Below are the code and all the weights of a small trained network. Each question names an input and a class and asks about switching units off, where a switched-off unit gives its printed mean instead of its output.

import numpy as np


def w(rows, s, z=0):
    codes = np.array(rows[::2]) - 128.0
    scale = np.full(codes.shape[1], s)
    scale[-1] = z or s
    return codes * scale


def f(y):
    return y / 2 * (1 + np.tanh(0.7978845608 * (y + 0.044715 * y**3)))


def log_softmax(a):
    a = a - a.max(-1, keepdims=True)
    return a - np.log(np.exp(a).sum(-1, keepdims=True))


def net(x, mask):
    res = np.array(x, float).reshape(1, 7) / 4 @ E
    y = f(res @ A[0][:, :-1].T + A[0][:, -1])
    res = res + np.where(mask, y, B[0][:, -1]) @ B[0][:, :-1]
    return log_softmax(res[-1] @ U[:, :-1].T + U[:, -1])


A, B = {}, {}
E = w([
[131,210,27],'x0',
[254,187,186],'x1',
[128,129,128],'x2',
[127,128,127],'x3',
[130,128,127],'x4',
[46,206,193],'x5',
[128,130,128],'x6',
],0.0071)
A[0] = w([
[133,77,164,197],'n1',
[127,183,74,43],'n2',
[158,92,102,83],'n3',
[128,178,78,89],'n4',
[135,101,151,248],'n5',
[106,156,90,38],'n6',
[78,110,118,81],'n7',
[122,122,165,3],'n8',
[138,123,151,72],'n9',
[161,88,93,104],'n10',
[192,178,118,114],'n11',
[93,186,184,103],'n12',
[98,161,164,60],'n13',
[124,145,113,74],'n14',
[104,158,165,88],'n15',
[108,157,148,83],'n16',
[69,104,104,82],'n17',
[161,70,106,97],'n18',
[167,141,136,92],'n19',
[152,142,149,12],'n20',
[48,177,173,97],'n21',
[107,147,163,92],'n22',
[146,172,8,160],'n23',
[158,90,99,115],'n24',
[126,89,166,107],'n25',
[127,80,175,66],'n26',
[154,96,94,37],'n27',
[80,116,50,127],'n28',
[117,134,81,70],'n29',
[162,203,157,69],'n30',
[90,118,102,123],'n31',
[157,140,163,119],'n32',
[125,134,84,24],'n33',
[120,82,169,72],'n34',
[95,92,110,120],'n35',
[137,156,106,114],'n36',
[137,123,119,120],'n37',
[108,183,123,110],'n38',
[133,126,122,172],'n39',
[173,152,151,59],'n40',
[148,73,91,132],'n41',
[124,92,167,64],'n42',
[125,167,82,64],'n43',
],0.013,0.0046)
B[0] = w([
[18,156,127,196],'n1',
[53,10,127,158],'n2',
[161,99,81,147],'n3',
[46,47,127,165],'n4',
[68,200,114,199],'n5',
[112,83,156,136],'n6',
[198,116,190,157],'n7',
[125,34,133,114],'n8',
[128,99,146,119],'n9',
[180,117,64,163],'n10',
[187,173,192,185],'n11',
[178,126,47,181],'n12',
[163,77,91,141],'n13',
[118,84,126,119],'n14',
[146,91,87,143],'n15',
[145,88,96,132],'n16',
[241,107,216,177],'n17',
[153,124,56,170],'n18',
[172,115,166,140],'n19',
[175,43,165,116],'n20',
[168,167,42,208],'n21',
[136,101,100,137],'n22',
[3,137,129,253],'n23',
[168,124,68,161],'n24',
[57,88,146,153],'n25',
[43,42,156,154],'n26',
[175,61,97,134],'n27',
[191,198,184,214],'n28',
[121,108,144,139],'n29',
[147,142,177,172],'n30',
[167,136,176,163],'n31',
[155,125,161,149],'n32',
[128,80,141,124],'n33',
[66,70,165,151],'n34',
[173,130,183,166],'n35',
[95,110,142,139],'n36',
[125,123,116,128],'n37',
[89,107,70,158],'n38',
[123,154,110,147],'n39',
[201,79,185,145],'n40',
[178,155,87,180],'n41',
[81,63,153,139],'n42',
[76,53,144,148],'n43',
],0.019,0.0065)
U = w([
[2,83,149,105],'0',
[155,113,6,94],'1',
[71,202,146,254],'2',
[137,161,228,36],'3',
],0.0057,0.0058)

Each question gives the input, the list of numbers given to net, and the class t.
The units are the neurons (one row each of A and B). Each row of codes is followed by its name. A weight is (code - 128) times the scale printed after its matrix; where a second scale follows, it is the last column's (A, B and U).
mask holds one flag per neuron, in row order. A switched-off neuron (its flag False) gives its mean, the last column of its row in B, instead of its output. The means were averaged over made-up inputs and are rounded, as every weight is.
A unit's drop is (log p(t) with every unit on - log p(t) with that unit switched off) / (log p(t) with every unit on - log p(t) with every unit switched off).
The circuit of an input: a set's keep is (log p(t) with only the set's units on - log p(t) with every unit switched off) / (log p(t) with every unit on - log p(t) with every unit switched off). Starting from the 12 units with the biggest drops (on a tie, the unit counted first), units are removed one at a time, each time the one whose removal leaves the highest keep (on an exact tie, the one counted first), for as long as the keep stays at least 0.8.
circuit, biggest first: the units of the circuit, biggest drop first
most important unit: the unit with the biggest drop
top k neurons: the k neurons with the biggest drops, biggest first
drop when u is switched off: that unit's drop, to one decimal
input [2,-6,-4,-4,6,6,2], class 1: most important unit => n21
input [0,-7,2,-1,2,4,4], class 3: circuit, biggest first => n17, n7
input [4,7,-4,-7,-3,4,5], class 3: circuit, biggest first => n11, n30
input [7,-7,-3,6,2,1,-8], class 0: top 3 neurons => n23, n2, n4
input [2,3,1,0,-1,5,7], class 1: circuit, biggest first => n12, n23, n28
input [5,-8,4,8,2,-7,7], class 3: circuit, biggest first => n28, n17
input [4,-4,3,2,7,5,4], class 1: top 2 neurons => n21, n1
input [5,8,-2,5,1,-3,-7], class 3: top 2 neurons => n11, n40
input [7,8,2,-3,-7,4,0], class 3: top 3 neurons => n11, n30, n40
input [6,7,0,-6,-7,7,0], class 1: top 2 neurons => n12, n38
input [8,8,-4,-8,3,1,4], class 0: top 2 neurons => n23, n2
input [-6,-8,-2,4,-8,4,-7], class 3: top 2 neurons => n17, n7
input [-1,-7,-5,5,8,7,5], class 1: drop when n12 is switched off => 0.2
input [4,6,-3,0,-1,-5,8], class 3: circuit, biggest first => n11
input [3,-8,1,4,3,-4,-7], class 3: drop when n28 is switched off => 0.1
input [8,3,-7,-4,8,-8,-2], class 0: drop when n23 is switched off => 1.9
